[ -2  20 -13   4  -1   7   6 -17  13  16 -35   7  20 -12   2  -7 -21   1
   3 -12 -23   9   0 -10  -1  -7  -4  -9   4   5  -3   1   1  40  -2   0
 -21   0  -5] -> [14]
[  4  -2   3   1  -9   6   3   1   1   4   8  -2 -10   8  -4  -1   9 -11
   3   5  -5  -1   7   7  -6  -5   3   0  -5  -5  -5 -20  -3   1   3 -11
   1  -2  -2] -> [14]
[ -1  15  -3   4  -1   3   0  -9   5   9 -16   2  -2   5   3  -1  -3  -6
   0  -4  -9   7   0   3  -3  -4  -1  -1  -4  -1   1  -1   1  35   2 -10
  -8   0   3] -> [16]
[ -1   0   5   7  -7   6   1   1   4   2  -2  -4  -4   3  -1  -2   2  -5
   7   5  -5  -1   7   6 -13  -3   2  -1  -3 -10  -5  -5   2   3   1 -13
  -4  -3  -8] -> [14]
[  2  -8   8   4 -25  11   0  18  -4  -6  40  -3 -40  35  -6   4  26 -32
   0  18   6   0   9  16 -10   1   5   3 -16  -5   0 -40 -18 -11  11 -17
  12  -1  26] -> [16]
[ -3  16  -9   5   2   3   1  -8   3   8 -18   4  15   2   3   0 -13  -2
   1  -9 -12  11  -4  -5  -3  -2  -2  -5   1   4   4   0  -1  28   0  -2
 -12  -1   5] -> [16]
[  4  -2   1 -12   5  -8  -5  -8   7   1  18   4 -19  14  -3   2  14 -11
 -23   3   9   5   3   8   2  -3  -2   1  -6  -5  -4 -15  -2  16  -4   0
  12   3  11] -> [10]
[  0   5  -7   5 -11   9   2  -4   1   4  -6   0  -1   1   1  -2  -3  -6
   8   1 -10   1   4   1  -6  -2   0   0   1   0   0 -11  -4  10   2  -8
  -7  -2  -1] -> [14]
[  6   3   8  -3  -5   3   1 -11   9   4  -6  -1  -8   3  -3  -4   1 -11
  -5   5  -6   0   9   8  -5 -11  -1  -1  -7 -10  -5 -13   3  21  -1 -16
   1  -2  -7] -> [14]
[  4   0   7   0  -9   6   1  -2   6   2   0  -3 -11  12  -3   0   5 -12
  -3   7  -3  -2  10  10  -4  -5   3   1  -7  -9  -5 -15   0  11   2 -13
   2  -1  -6] -> [14]
[ -5  12   0   5  -9   6  -2   4   0   0   7   1 -12  16   2   1   4 -13
   2   3  -5   6   4   8  -6  -1   0  -3  -9   0   1 -14  -5  21   7 -14
  -2  -2  15] -> [16]
[  4   2  -5  -4   6  -2  -1  -9   5   6  10   8  -4   4  -1  -1   4  -4
 -14  -3   1   8  -6  -3   4  -2  -5  -1   2   1   3 -13  -6  20  -4  10
  -2   4  16] -> [10]
[  1  -1   3   3  -9   4  -1  10  -1  -3  26   1 -21  19  -3   2  15 -16
  -7  10   4   3   3   9  -6   0   1   2 -11  -2  -1 -25  -7   5   6  -9
   6  -1  16] -> [16]
[  3   5  -2   0  -4   5   0 -12   9   0 -21  -2   6  -5  -1  -4  -7  -3
   3  -3 -14   2   1   1  -2  -9   0  -2   0  -3  -5  -1   3  23  -1 -10
  -6  -2 -13] -> [14]
[ -3   5   0   4  -4   5   0   1  -1   2   5  -3  -6   8   0   1   1  -7
   2   2  -5   4   2   6  -4   0  -1   1  -4   0   0 -11  -2  12   3  -6
  -3  -1   6] -> [16]
[  5   4   0  -4   1  -1   1 -11   9   6 -14   0   2  -1  -2  -2  -1  -4
  -4   2  -7   1   3   2  -1  -5  -3  -2  -1  -4  -7  -3   2  19  -3  -5
  -2   0 -12] -> [14]
[  7  -4   2 -10   3  -9  -2  -8   5   2  16   3 -13   8  -3   0  11  -6
 -16  -1   9   5  -1   1   3   0  -2   1  -1  -3  -2 -15  -3   9  -4   7
   7   3  12] -> [10]
[  2   6  -6   6 -11   9   2   1  -1   8   2   0   1   1  -3  -4  -5  -5
  10  -1 -12   6  -1  -5  -8  -1   0   0   1   5   2 -17 -10   8   5  -4
 -12   0   8] -> [16]
[  5   2   1  -7   7  -7  -1  -9   5   4   5   5  -8   6   0   0   7  -5
 -18  -1   7   5  -1   0   2  -4  -2   0  -3  -3  -2  -9  -2  20  -4   6
   5   3  10] -> [10]
[ -1   6   2   5 -10   8   2   2   1   3  -7  -2  -1   3   0   0  -1  -8
   7   3  -7   1   5   5  -6  -4   3   0   0  -4  -5 -12   0  10   0 -13
  -7  -2  -5] -> [14]
[ -4  32 -14  -1  26 -11  -2 -29  11  16 -40   2  40 -28  12  -7 -40  21
  -3 -25 -16  10 -11 -15   8  -7  -6 -12  12   9  -2  40  15  40  -8   6
 -17  -1 -17] -> [16]
[  6  -6   2 -10   8 -10  -3  -8  11   2   9   3  -9  11   6   0   9  -2
 -16  -4   5   3  -2   2   4  -3  -6  -2  -2  -2  -3  -8  -1  14  -4   5
   8   4   8] -> [10]
[  4   3  -2  -5  11 -10  -5  -9   5   2   1   3  -2   4   1   1   3   1
 -14  -5   6   4  -3   1   3  -3  -2   1  -3   1  -2   2   0  20  -2   3
   4   5   8] -> [10]
[ 10 -10   1 -13   4  -7  -1 -12   7   5  12   5 -12   6  -3  -1  11  -6
 -20  -1   6   5  -2   1   5  -3  -4   0  -1  -3  -4 -16  -4  18  -5   6
   7   6   9] -> [10]
